(44): | 141 | 116 | 133 | 118 | 133 | 128 | 133 |
(39): | 121 | 133 | 128 | 121 | 124 | 127 | 121 |
(112): | 141 | 116 | 133 | 147 | 133 | 128 | 133 |
(147): | 130 | 134 | 131 | 135 | 128 | 128 | 131 |
(188): | 128 | 126 | 135 | 121 | 129 | 128 | 135 |
(15): | 150 | 101 | 110 | 237 | 150 | 137 | 110 |
(184): | 132 | 133 | 118 | 128 | 141 | 116 | 133 |
(16): | 130 | 135 | 128 | 131 | 128 | 131 | 135 |
(135): | 128 | 129 | 131 | 109 | 131 | 128 | 131 |
perm: | 131 | 128 | 131 | 128 | 129 | 131 | 109 |
(135)
perm: | 128 | 131 | 128 | 131 | 135 | 130 | 135 |
(16)
perm: | 131 | 128 | 135 | 128 | 131 | 130 | 134 |
(147)
perm: | 116 | 118 | 128 | 133 | 133 | 133 | 141 |
(44)

(106): | 158 | 213 | 123 |  84 | 150 |  78 | 188 | 180 |  52 |  92 |  72 | 210 |  45 | 154 | 109 |  85 |  38 | 155 |  43 | 154 | 158 |  47 |
(54): | 180 |  84 | 154 | 158 | 155 | 188 | 210 |  45 |  47 |  72 |  85 |  52 | 150 |  92 |  78 | 154 | 109 |  43 | 213 | 158 | 123 |  39 |
(7): | 120 |  84 | 197 |  57 | 140 | 217 | 144 | 206 | 127 | 112 |  56 |  63 | 169 | 196 | 122 | 167 | 173 |  43 | 113 | 134 | 114 |  49 |
perm: | 113 | 112 | 196 |  84 | 114 | 144 |  43 | 197 |  56 |  63 | 169 | 120 | 173 | 217 |  57 | 167 | 140 |  49 | 206 | 134 | 122 | 127 |
(7)
perm: | 127 | 112 | 169 | 173 | 113 |  57 | 196 |  49 | 122 | 120 | 167 | 206 | 134 |  63 | 114 | 217 | 144 |  84 | 140 | 197 |  56 |  43 |
(7)
perm: | 109 |  78 | 158 |  72 |  92 | 155 |  85 |  38 | 150 | 213 | 188 | 154 |  84 |  52 |  43 | 154 | 123 |  45 | 210 | 180 |  47 | 158 |
(106)
perm: |  39 |  43 |  45 |  47 |  52 |  72 |  78 |  84 |  85 |  92 | 109 | 123 | 150 | 154 | 154 | 155 | 158 | 158 | 180 | 188 | 210 | 213 |
(54)

(26): | 116 | 137 | 128 | 107 | 172 |  85 | 140 | 100 | 104 |  90 |  75 | 143 | 115 | 133 | 119 | 121 | 114 | 185 | 135 | 111 | 116 | 156 |  81 | 141 | 103 | 129 | 102 | 127 | 109 | 152 | 119 | 152 | 133 | 104 | 144 | 111 | 132 | 109 | 137 | 109 |  88 | 122 | 140 | 137 |
(28): |  52 | 144 |  69 | 131 | 157 | 119 | 167 | 180 | 136 | 106 | 134 | 139 | 140 | 113 | 175 | 141 | 128 | 150 | 140 | 151 | 159 |  98 | 133 | 127 | 207 |  99 |  66 | 138 | 133 | 130 | 158 | 169 | 147 | 157 | 115 | 113 |  97 | 110 | 122 | 131 | 113 |  96 | 177 | 131 |
(134): |  85 | 115 | 140 | 140 | 144 | 104 |  75 | 122 | 133 | 116 | 137 | 121 | 129 | 143 | 109 | 141 |  88 | 128 | 137 | 111 | 134 | 119 | 172 | 111 | 156 |  81 | 109 | 107 | 127 | 102 | 137 | 116 | 132 | 109 | 135 | 114 | 104 | 185 | 100 | 119 |  90 | 103 | 152 | 152 |
(140): | 104 |  81 | 111 | 119 | 137 | 109 | 114 | 109 | 172 | 122 | 156 | 152 | 103 | 133 | 152 | 121 | 143 | 107 | 137 | 119 | 132 |  88 | 115 | 135 | 116 | 140 | 127 |  85 |  90 | 140 | 144 |  75 | 111 | 104 | 102 | 134 | 128 | 109 | 100 | 116 | 129 | 141 | 137 | 186 |
(77): | 189 | 123 | 176 | 110 | 143 | 106 | 101 |  65 | 106 | 123 |  87 | 146 | 102 | 152 |  91 | 126 | 117 | 153 |  97 |  86 |  90 | 190 |  83 | 143 |  65 | 149 | 151 | 148 | 101 | 143 |  84 | 104 | 113 |  87 | 169 | 111 | 156 | 123 | 155 | 112 | 121 | 157 |  88 | 136 |
(40): |  57 | 136 |  78 | 136 | 133 | 131 | 163 | 183 | 140 | 116 | 146 | 117 | 151 | 104 | 163 | 127 | 134 | 129 | 162 | 164 | 163 |  76 | 153 | 118 | 184 | 104 |  91 | 107 | 148 | 123 | 169 | 165 | 147 | 160 |  94 | 137 |  99 | 123 | 105 | 137 | 117 |  94 | 177 | 125 |
(24): |  62 | 148 |  81 | 117 | 180 |  97 | 168 | 154 | 122 |  88 | 103 | 151 | 128 | 120 | 163 | 138 | 119 | 182 | 134 | 134 | 145 | 125 | 102 | 136 | 184 | 104 |  59 | 146 | 117 | 145 | 143 | 173 | 146 | 137 | 133 | 100 | 104 | 101 | 134 | 118 |  96 | 100 | 173 | 138 |
(62): | 179 | 121 | 167 | 119 | 126 | 121 | 104 |  83 | 115 | 132 | 109 | 133 | 112 | 144 |  98 | 124 | 123 | 133 | 108 | 102 | 102 | 166 | 107 | 134 |  77 | 147 | 157 | 135 | 114 | 134 |  97 | 103 | 115 | 100 | 150 | 124 | 151 | 131 | 144 | 119 | 131 | 152 |  93 | 130 |
perm: | 137 | 140 | 122 |  88 | 109 | 137 | 109 | 132 | 111 | 144 | 104 | 133 | 152 | 119 | 152 | 109 | 127 | 102 | 129 | 103 | 141 |  81 | 156 | 116 | 111 | 135 | 185 | 114 | 121 | 119 | 133 | 115 | 143 |  75 |  90 | 104 | 100 | 140 |  85 | 172 | 107 | 128 | 137 | 116 |
(26)
perm: | 152 |  85 | 115 | 140 | 140 | 144 | 104 |  75 | 122 | 133 | 116 | 137 | 121 | 129 | 143 | 109 | 141 |  88 | 128 | 137 | 111 | 134 | 119 | 172 | 111 | 156 |  81 | 109 | 107 | 127 | 102 | 137 | 116 | 132 | 109 | 135 | 114 | 104 | 185 | 100 | 119 |  90 | 103 | 152 |
(134)

(93): | 138 | 128 |  93 | 126 | 149 | 128 | 104 | 121 | 122 | 102 | 131 | 133 | 136 | 125 | 132 | 134 | 101 | 119 | 108 | 130 | 125 | 103 | 126 | 104 |  94 | 125 | 124 |  95 | 138 | 165 | 148 |  99 |  66 |  87 |  93 | 200 |  99 | 148 | 101 |
(41): | 113 | 122 | 148 |  96 |  85 | 145 | 132 |  95 | 160 | 169 | 111 | 130 | 151 | 139 |  99 | 119 | 137 | 164 | 170 | 150 |  95 | 172 | 139 | 171 | 135 | 144 | 164 | 118 |  99 | 142 | 105 | 173 | 180 | 134 | 107 |  70 | 138 | 113 | 142 |
(18): | 171 | 142 | 135 | 136 | 119 | 148 | 134 | 112 | 146 | 148 | 126 |  92 |  60 | 138 | 172 | 148 | 120 | 137 | 117 | 129 |  89 | 138 | 126 | 108 | 158 |  91 | 111 | 132 | 117 | 108 | 134 | 133 | 209 | 153 | 121 |  64 | 182 |  94 | 141 |
(174): |  99 | 127 | 112 |  92 | 110 | 135 | 111 |  93 | 149 | 129 | 116 | 142 | 167 | 144 |  84 | 103 | 110 | 143 | 147 | 149 | 100 | 145 | 136 | 156 | 103 | 148 | 166 |  89 | 102 | 182 | 116 | 134 | 122 |  87 |  83 | 144 | 104 | 141 | 119 |
(161): |  95 | 124 | 122 |  99 | 111 | 129 | 118 | 103 | 143 | 133 | 118 | 144 | 169 | 140 |  85 | 104 | 120 | 142 | 151 | 145 | 110 | 147 | 135 | 160 | 111 | 151 | 163 | 105 | 106 | 165 | 113 | 141 | 125 | 102 |  98 | 134 | 107 | 138 | 125 |
(69): | 143 | 133 | 103 | 103 | 116 | 149 | 106 |  86 | 154 | 135 | 117 | 116 | 121 | 143 | 127 | 130 |  98 | 146 | 131 | 148 |  78 | 136 | 133 | 126 | 110 | 119 | 143 |  83 | 108 | 176 | 133 | 127 | 142 |  94 |  69 | 135 | 130 | 125 | 115 |
(83): | 102 | 140 | 118 |  98 | 112 | 135 | 119 |  93 | 154 | 128 | 121 | 128 | 134 | 159 |  94 |  93 | 108 | 137 | 139 | 146 |  89 | 149 | 132 | 154 | 127 | 135 | 161 | 101 |  87 | 166 | 110 | 128 | 178 | 103 |  95 | 105 | 131 | 129 | 136 |
(94): | 140 | 163 |  97 | 134 | 153 | 129 | 118 | 115 | 134 |  93 | 139 | 100 |  57 | 165 | 148 | 103 |  88 | 100 |  82 | 125 |  92 | 110 | 115 |  97 | 141 |  93 | 113 | 111 |  99 | 143 | 136 |  75 | 191 | 108 | 111 | 119 | 159 | 122 | 131 |
(175): | 132 | 165 |  92 | 133 | 157 | 124 | 117 | 117 | 133 |  84 | 142 | 106 |  65 | 167 | 141 |  95 |  85 |  98 |  79 | 125 |  95 | 108 | 115 |  99 | 137 |  98 | 118 | 108 |  98 | 150 | 133 |  69 | 182 | 100 | 111 | 131 | 151 | 129 | 131 |
perm: | 125 | 138 | 107 | 134 |  98 | 102 | 125 | 141 | 113 | 165 | 106 | 105 | 163 | 151 | 111 | 160 | 135 | 147 | 110 | 145 | 151 | 142 | 120 | 104 |  85 | 140 | 169 | 144 | 118 | 133 | 143 | 103 | 118 | 129 | 111 |  99 | 122 | 124 |  95 |
(161)
perm: | 135 | 136 | 119 | 148 | 134 | 112 | 146 | 148 | 126 |  92 |  60 | 138 | 172 | 148 | 120 | 137 | 117 | 129 |  89 | 138 | 126 | 108 | 158 |  91 | 111 | 132 | 117 | 108 | 134 | 133 | 209 | 153 | 121 |  64 | 182 |  94 | 141 | 171 | 142 |
(18)

(48): | 151 | 129 | 102 | 197 | 178 |
(78): |  90 |  68 | 120 | 187 | 163 |
(125): | 211 | 194 | 144 | 108 | 108 |
(85): | 157 | 196 | 135 | 101 |  70 |
(102): | 105 |  66 | 145 |  98 | 153 |
(81): |  66 | 153 | 104 |  98 | 145 |
(80): | 132 | 223 | 169 | 151 | 140 |
(136): | 223 | 169 | 132 | 141 | 151 |
perm: | 104 |  66 | 145 | 153 |  98 |
(81)
perm: | 140 | 151 | 169 | 223 | 132 |
(80)
perm: | 151 | 141 | 132 | 169 | 223 |
(136)
perm: |  66 |  98 | 105 | 145 | 153 |
(102)
perm: |  66 |  98 | 104 | 145 | 153 |
(81)

(109): | 113 | 108 | 117 | 124 | 132 | 178 | 179 | 180 | 124 | 154 | 175 |
(70): |  98 |  87 | 139 | 144 | 176 | 115 | 128 | 146 |  99 | 173 | 141 |
(218): | 198 | 197 |  95 |  92 |  84 | 139 | 124 |  90 | 172 |  90 | 113 |
(141): |  56 |  48 |  87 |  98 | 126 | 190 | 204 | 208 | 105 | 215 | 212 |
(168): | 106 | 130 | 162 | 163 | 163 |  89 |  92 | 108 | 133 | 142 | 102 |
(107): |  69 |  80 | 151 | 157 | 175 | 117 | 130 | 155 | 107 | 179 | 143 |
(105): | 145 | 206 | 132 | 134 |  65 | 177 | 152 | 127 | 204 | 100 | 135 |
(57): | 115 | 119 | 151 | 163 | 152 | 155 | 117 | 184 | 114 | 137 | 124 |
(206): | 211 | 139 | 150 | 105 | 114 | 132 | 152 |  96 |  70 |  88 | 205 |
(76): | 133 | 168 | 166 | 170 | 127 | 167 | 154 | 156 | 155 | 123 | 146 |
(178): | 155 | 184 | 151 | 151 | 117 | 137 | 124 | 115 | 163 | 114 | 119 |
(185): | 168 | 127 | 154 | 170 | 167 | 133 | 166 | 123 | 156 | 146 | 156 |
perm: | 123 | 127 | 133 | 146 | 154 | 156 | 156 | 166 | 167 | 168 | 170 |
(185)
perm: | 156 | 155 | 146 | 170 | 154 | 133 | 168 | 123 | 166 | 167 | 127 |
(76)
perm: | 119 | 114 | 163 | 115 | 124 | 137 | 117 | 151 | 151 | 184 | 155 |
(178)

(121): | 122 |  82 |  88 | 160 | 127 |
(38): | 127 |  89 | 160 |  82 | 121 |
(149): | 124 | 121 |  30 | 166 | 165 |
(111): | 134 |  93 | 127 |  85 |  57 |
(131): | 160 |  88 |  82 | 121 | 127 |
perm: | 121 |  82 | 160 |  89 | 127 |
(38)
perm: | 121 | 127 | 160 |  88 |  82 |
(131)
perm: | 127 | 160 |  88 |  82 | 121 |
(131)

(46): |  89 |  89 |  55 |  82 | 139 | 116 | 133 |  38 |
(79): |  89 |  55 |  38 |  83 |  89 | 139 | 116 | 133 |
(9): |  88 |  55 | 116 |  89 |  82 | 139 | 133 |  38 |
perm: | 139 | 116 | 133 |  89 |  55 |  38 |  83 |  89 |
(79)
perm: |  38 | 133 | 116 | 139 |  82 |  55 |  89 |  89 |
(46)
perm: | 139 | 116 | 133 |  38 |  89 |  89 |  55 |  82 |
(46)

(51): | 142 | 120 | 133 | 179 |
(137): | 180 | 120 | 133 | 142 |
(65): | 210 | 140 | 122 |  93 |
(30): | 114 |  89 | 119 | 135 |
(42): | 119 | 134 |  89 | 114 |
perm: | 120 | 133 | 142 | 180 |
(137)
perm: | 114 | 119 | 134 |  89 |
(42)

